Below are the code and all the weights of a small trained network. Each question names an input and a class and asks about switching units off, where a switched-off unit gives its printed mean instead of its output.

import numpy as np


def w(rows, s, z=0):
    codes = np.array(rows[::2]) - 128.0
    scale = np.full(codes.shape[1], s)
    scale[-1] = z or s
    return codes * scale


def f(y):
    return y / 2 * (1 + np.tanh(0.7978845608 * (y + 0.044715 * y**3)))


def log_softmax(a):
    a = a - a.max(-1, keepdims=True)
    return a - np.log(np.exp(a).sum(-1, keepdims=True))


def net(x, mask):
    res = np.array(x, float).reshape(1, 7) / 4 @ E
    y = f(res @ A[0][:, :-1].T + A[0][:, -1])
    res = res + np.where(mask, y, B[0][:, -1]) @ B[0][:, :-1]
    return log_softmax(res[-1] @ U[:, :-1].T + U[:, -1])


A, B = {}, {}
E = w([
[192,98,155,45,172,121,168],'x0',
[123,120,113,130,126,138,128],'x1',
[99,91,97,215,101,107,254],'x2',
[108,145,145,133,130,139,146],'x3',
[140,116,115,128,125,121,121],'x4',
[151,99,61,173,126,249,159],'x5',
[124,131,69,155,238,99,102],'x6',
],0.0089)
A[0] = w([
[68,63,130,91,116,9,114,91],'neuron 1',
[133,159,70,121,106,191,39,212],'neuron 2',
[71,152,203,115,159,60,149,119],'neuron 3',
[111,100,170,66,26,131,163,112],'neuron 4',
[87,135,73,134,254,79,127,133],'neuron 5',
[174,47,123,193,130,140,210,250],'neuron 6',
[212,64,162,36,196,121,228,55],'neuron 7',
[38,53,34,129,50,54,162,159],'neuron 8',
[133,124,137,130,210,117,155,139],'neuron 9',
[124,110,148,171,145,88,147,106],'neuron 10',
[87,96,130,133,127,94,215,120],'neuron 11',
],0.0075,0.0026)
B[0] = w([
[52,109,70,137,212,187,203,192],'neuron 1',
[58,191,131,83,150,83,125,221],'neuron 2',
[61,128,26,156,174,111,169,192],'neuron 3',
[93,58,152,146,128,229,123,211],'neuron 4',
[64,61,232,123,112,165,45,218],'neuron 5',
[80,174,119,33,158,169,89,253],'neuron 6',
[101,250,127,254,76,83,120,232],'neuron 7',
[89,216,185,81,100,114,85,233],'neuron 8',
[87,99,143,146,159,90,81,160],'neuron 9',
[159,116,136,101,119,101,136,146],'neuron 10',
[210,143,220,67,149,117,27,196],'neuron 11',
],0.0079,0.0061)
U = w([
[114,193,113,183,98,111,113,156],'0',
[97,121,103,86,123,121,137,201],'1',
[75,118,71,83,155,151,170,148],'2',
[126,109,141,121,123,135,99,177],'3',
[110,27,186,125,131,168,104,105],'4',
[122,130,122,113,142,139,140,152],'5',
[131,159,141,51,133,108,112,3],'6',
[181,16,38,246,90,121,154,26],'7',
],0.012,0.0063)

Each question gives the input, the list of numbers given to net, and the class t.
The units are the neurons (one row each of A and B). Each row of codes is followed by its name. A weight is (code - 128) times the scale printed after its matrix; where a second scale follows, it is the last column's (A, B and U).
mask holds one flag per neuron, in row order. A switched-off neuron (its flag False) gives its mean, the last column of its row in B, instead of its output. The means were averaged over made-up inputs and are rounded, as every weight is.
A unit's drop is (log p(t) with every unit on - log p(t) with that unit switched off) / (log p(t) with every unit on - log p(t) with every unit switched off).
The circuit of an input: a set's keep is (log p(t) with only the set's units on - log p(t) with every unit switched off) / (log p(t) with every unit on - log p(t) with every unit switched off). Starting from all 11 units, units are removed one at a time, each time the one whose removal leaves the highest keep (on an exact tie, the one counted first), for as long as the keep stays at least 0.8.
circuit, biggest first: the units of the circuit, biggest drop first
k most important neurons: the k neurons with the biggest drops, biggest first
drop of u: that unit's drop, to one decimal
input [5,3,-2,7,-6,-7,7], class 2: circuit, biggest first -> neuron 3
input [0,-1,-7,2,-7,-8,3], class 2: circuit, biggest first -> neuron 3; neuron 1
input [7,-1,-1,-7,7,-8,7], class 2: 2 most important neurons -> neuron 1; neuron 3
input [-5,4,1,8,0,-8,-3], class 2: 3 most important neurons -> neuron 1; neuron 3; neuron 7
input [-3,3,8,2,-1,-1,-1], class 6: 4 most important neurons -> neuron 11; neuron 8; neuron 6; neuron 7
input [8,6,1,6,6,-7,-2], class 0: 2 most important neurons -> neuron 7; neuron 6
input [-7,2,2,-6,-6,-8,0], class 2: 3 most important neurons -> neuron 1; neuron 7; neuron 3
input [6,5,5,-2,0,-8,-5], class 2: 4 most important neurons -> neuron 1; neuron 3; neuron 4; neuron 5
input [-5,5,7,3,-2,-2,4], class 6: 4 most important neurons -> neuron 8; neuron 11; neuron 7; neuron 6
input [-5,-2,4,-6,6,2,5], class 3: 2 most important neurons -> neuron 7; neuron 5
input [-6,-5,1,-3,-8,8,-5], class 2: circuit, biggest first -> neuron 7; neuron 6
input [-2,-3,3,2,5,6,8], class 4: 3 most important neurons -> neuron 5; neuron 7; neuron 3
input [5,0,8,6,1,7,-3], class 6: 2 most important neurons -> neuron 6; neuron 11
input [5,6,5,-5,4,1,8], class 4: circuit, biggest first -> neuron 5
input [-5,6,-1,0,-6,-6,8], class 4: 3 most important neurons -> neuron 5; neuron 7; neuron 6
input [3,-2,6,2,-4,2,3], class 6: circuit, biggest first -> neuron 6; neuron 11; neuron 1
input [8,-8,8,8,-5,7,8], class 0: 2 most important neurons -> neuron 7; neuron 4
input [-4,-1,-1,4,-6,1,-7], class 4: 2 most important neurons -> neuron 4; neuron 7
input [6,-2,2,3,0,-8,1], class 2: 3 most important neurons -> neuron 1; neuron 3; neuron 8
input [6,0,-6,-2,1,-5,-7], class 4: circuit, biggest first -> neuron 4
input [-1,2,0,-8,5,-3,8], class 4: 2 most important neurons -> neuron 5; neuron 7
input [7,-7,2,5,-4,2,-1], class 0: drop of neuron 7 -> 1.0
input [7,-4,6,-6,4,5,3], class 0: drop of neuron 6 -> -0.1
input [8,-3,-8,5,7,-7,3], class 0: drop of neuron 7 -> 0.7
input [8,7,-2,-8,-4,-3,-6], class 0: drop of neuron 5 -> 0.1
